Below are the code and all the weights of a small trained network. Each question names an input and a class and asks about switching units off, where a switched-off unit gives its printed mean instead of its output.

import numpy as np


def w(rows, s, z=0):
    codes = np.array(rows[::2]) - 128.0
    scale = np.full(codes.shape[1], s)
    scale[-1] = z or s
    return codes * scale


def norm(h):
    return h / np.sqrt((h * h).mean(-1, keepdims=True) + 1e-5)


def f(y):
    return y / 2 * (1 + np.tanh(0.7978845608 * (y + 0.044715 * y**3)))


def log_softmax(a):
    a = a - a.max(-1, keepdims=True)
    return a - np.log(np.exp(a).sum(-1, keepdims=True))


def net(x, mask):
    res = np.array(x, float).reshape(1, 8) / 4 @ E
    u = 0
    for l in range(3):
        y = f(norm(res) @ A[l][:, :-1].T + A[l][:, -1])
        res = res + np.where(mask[u : u + 11], y, B[l][:, -1]) @ B[l][:, :-1]
        u += 11
    return log_softmax(norm(res)[-1] @ U[:, :-1].T + U[:, -1])


A, B = {}, {}
E = w([
[173,85,220,171,197,189,155,165,100],'x0',
[127,124,129,129,127,128,127,130,133],'x1',
[193,71,82,113,119,131,89,226,131],'x2',
[181,246,200,74,113,128,148,183,177],'x3',
[127,122,134,131,126,126,127,131,138],'x4',
[226,119,112,176,116,103,105,100,199],'x5',
[119,135,130,212,41,92,255,185,54],'x6',
[128,62,111,70,182,82,253,131,164],'x7',
],0.0083)
A[0] = w([
[113,64,71,158,129,153,132,91,112,75],'0.n0',
[181,178,142,57,100,149,164,148,123,35],'0.n1',
[227,94,62,145,113,138,112,169,168,90],'0.n2',
[161,192,174,83,146,98,127,156,137,104],'0.n3',
[184,101,165,136,187,193,154,136,103,81],'0.n4',
[150,148,183,184,129,105,168,6,160,135],'0.n5',
[107,121,107,78,106,168,138,191,97,81],'0.n6',
[185,77,161,111,144,143,130,173,89,120],'0.n7',
[111,140,55,43,60,52,106,105,136,49],'0.n8',
[144,87,91,102,171,106,189,113,170,2],'0.n9',
[193,128,132,169,110,90,136,94,143,101],'0.n10',
],0.011,0.0063)
B[0] = w([
[69,71,152,200,190,49,53,149,155,194],'0.n0',
[80,136,196,215,150,6,101,119,202,154],'0.n1',
[35,144,56,47,145,191,130,219,123,219],'0.n2',
[90,129,108,171,166,106,92,81,251,191],'0.n3',
[153,58,151,178,60,166,161,63,222,190],'0.n4',
[3,80,63,59,88,181,134,224,170,255],'0.n5',
[44,191,55,46,128,135,122,145,163,148],'0.n6',
[25,116,90,141,74,151,180,85,189,188],'0.n7',
[160,33,120,225,100,244,245,69,254,223],'0.n8',
[190,117,208,29,60,35,99,130,43,173],'0.n9',
[98,137,159,118,165,123,127,215,46,171],'0.n10',
],0.0089,0.0054)
A[1] = w([
[153,62,88,53,170,162,73,19,132,66],'1.n0',
[125,171,64,162,44,18,155,127,83,66],'1.n1',
[102,204,94,202,68,219,46,78,105,111],'1.n2',
[62,142,126,33,173,103,149,99,123,75],'1.n3',
[133,121,133,107,125,158,41,99,158,59],'1.n4',
[18,144,142,68,212,206,110,76,146,193],'1.n5',
[141,96,228,166,138,211,159,117,134,64],'1.n6',
[156,101,118,29,195,59,255,74,191,119],'1.n7',
[125,170,97,204,138,216,56,216,141,74],'1.n8',
[188,169,88,158,76,161,108,76,147,3],'1.n9',
[116,108,161,113,118,25,134,170,146,151],'1.n10',
],0.0079,0.0057)
B[1] = w([
[165,218,138,237,139,195,20,108,190,165],'1.n0',
[141,135,140,193,168,215,175,108,125,142],'1.n1',
[174,1,176,16,37,71,147,128,96,190],'1.n2',
[160,125,65,104,97,98,127,196,82,146],'1.n3',
[216,130,117,138,139,106,74,113,80,147],'1.n4',
[171,181,40,36,216,176,184,152,79,255],'1.n5',
[82,69,177,94,59,208,181,89,191,143],'1.n6',
[219,84,171,49,55,97,52,109,51,208],'1.n7',
[111,94,179,68,62,50,185,88,120,185],'1.n8',
[166,92,166,133,60,116,103,58,149,120],'1.n9',
[200,133,87,177,97,76,107,169,43,158],'1.n10',
],0.0086,0.0085)
A[2] = w([
[122,126,43,97,89,179,142,186,150,117],'2.n0',
[95,110,198,58,84,76,90,86,61,120],'2.n1',
[154,121,79,175,82,115,194,109,131,72],'2.n2',
[158,201,220,116,158,107,157,154,167,71],'2.n3',
[157,207,95,113,151,80,115,105,165,70],'2.n4',
[82,154,161,217,78,115,197,229,56,125],'2.n5',
[165,163,88,108,177,162,112,162,136,124],'2.n6',
[118,168,197,124,69,107,68,100,86,14],'2.n7',
[62,74,87,190,195,80,81,86,82,3],'2.n8',
[56,136,114,72,131,60,114,188,156,106],'2.n9',
[164,246,171,142,109,74,157,164,202,116],'2.n10',
],0.011,0.0047)
B[2] = w([
[38,186,127,91,93,136,255,117,71,255],'2.n0',
[175,116,108,110,126,13,165,128,141,203],'2.n1',
[198,114,177,125,134,217,60,107,184,167],'2.n2',
[53,70,115,199,146,67,142,169,89,143],'2.n3',
[114,127,129,235,151,134,116,122,123,143],'2.n4',
[226,254,86,128,165,188,32,107,138,238],'2.n5',
[141,211,135,219,133,94,137,192,114,172],'2.n6',
[177,111,173,98,139,90,145,136,73,132],'2.n7',
[8,101,217,188,209,54,129,144,156,164],'2.n8',
[103,152,124,108,144,76,88,225,59,200],'2.n9',
[3,47,128,160,181,75,111,82,114,171],'2.n10',
],0.0093,0.0082)
U = w([
[89,77,149,178,39,223,193,56,228,157],'0',
[49,169,75,77,112,151,145,171,98,114],'1',
[60,97,172,233,178,40,68,133,148,116],'2',
[225,93,183,75,27,49,105,132,54,1],'3',
[219,254,98,191,152,213,55,140,155,27],'4',
[95,168,114,117,124,145,164,167,83,246],'5',
],0.014,0.0048)

Each question gives the input, the list of numbers given to net, and the class t.
The units are the neurons (one row each of A and B). Each row of codes is followed by its name. A weight is (code - 128) times the scale printed after its matrix; where a second scale follows, it is the last column's (A, B and U).
mask holds one flag per neuron, layer by layer. A switched-off neuron (its flag False) gives its mean, the last column of its row in B, instead of its output. The means were averaged over made-up inputs and are rounded, as every weight is.
A unit's drop is (log p(t) with every unit on - log p(t) with that unit switched off) / (log p(t) with every unit on - log p(t) with every unit switched off).
The circuit of an input: a set's keep is (log p(t) with only the set's units on - log p(t) with every unit switched off) / (log p(t) with every unit on - log p(t) with every unit switched off). Starting from the 12 units with the biggest drops (on a tie, the unit counted first), units are removed one at a time, each time the one whose removal leaves the highest keep (on an exact tie, the one counted first), for as long as the keep stays at least 0.8.
units of the circuit, in order: the units of the circuit, biggest drop first
unit that matters most: the unit with the biggest drop
k most important neurons of layer l: the k neurons of layer l with the biggest drops, biggest first
drop when u is switched off: that unit's drop, to one decimal
input [-5,1,3,3,1,-6,0,8], class 3: units of the circuit, in order -> 1.n7
input [1,-4,2,-7,7,-4,8,8], class 3: units of the circuit, in order -> 1.n7, 0.n5, 0.n2
input [-6,4,-4,-3,-4,-7,-7,-1], class 4: units of the circuit, in order -> 1.n0, 0.n5
input [6,-3,0,-7,8,-4,8,4], class 4: units of the circuit, in order -> 2.n5, 1.n2
input [4,8,3,-3,7,-6,-8,0], class 4: units of the circuit, in order -> 1.n0, 0.n5
input [-3,1,4,6,1,-6,8,5], class 4: 2 most important neurons of layer 1 -> 1.n1, 1.n10
input [-5,1,-7,-8,-4,-4,3,7], class 2: units of the circuit, in order -> 0.n0, 2.n8
input [2,-3,5,7,2,6,6,1], class 2: units of the circuit, in order -> 2.n10, 0.n1
input [2,-8,7,-5,8,2,-5,-8], class 3: 2 most important neurons of layer 1 -> 1.n8, 1.n2
input [7,-1,0,8,2,5,-4,-7], class 2: 2 most important neurons of layer 2 -> 2.n3, 2.n10
input [7,-1,-7,-7,4,-1,4,-1], class 0: 2 most important neurons of layer 1 -> 1.n6, 1.n3
input [-4,0,5,-6,-2,4,-3,-2], class 2: 3 most important neurons of layer 2 -> 2.n8, 2.n5, 2.n6
input [3,-8,-7,6,5,-1,8,-5], class 4: 2 most important neurons of layer 2 -> 2.n5, 2.n0
input [8,7,-6,2,-8,5,-5,-6], class 0: unit that matters most -> 0.n4
input [-5,7,-7,-4,4,8,-8,6], class 4: 2 most important neurons of layer 1 -> 1.n0, 1.n2
input [5,0,-5,-4,-4,1,-3,-3], class 0: 4 most important neurons of layer 0 -> 0.n4, 0.n2, 0.n6, 0.n10
input [7,5,-7,5,2,3,6,-7], class 0: 2 most important neurons of layer 1 -> 1.n6, 1.n7
input [4,-5,-4,-6,-3,1,-4,-2], class 2: 2 most important neurons of layer 0 -> 0.n0, 0.n2
input [6,0,-5,-2,5,-2,2,8], class 3: 2 most important neurons of layer 0 -> 0.n9, 0.n8
input [6,1,-2,0,-7,8,-6,-4], class 5: unit that matters most -> 1.n5
input [4,4,-8,-4,-1,5,-7,-5], class 1: 2 most important neurons of layer 0 -> 0.n5, 0.n9
input [-6,-2,6,-4,4,0,-5,-8], class 3: 2 most important neurons of layer 1 -> 1.n2, 1.n8
input [5,-1,3,-6,-6,-2,-5,5], class 2: drop when 0.n8 is switched off -> 0.8
input [-1,2,-2,7,-5,4,-5,8], class 3: drop when 0.n9 is switched off -> 1.4
input [-2,7,-3,-4,-8,-2,-6,-5], class 4: drop when 1.n5 is switched off -> 0.9
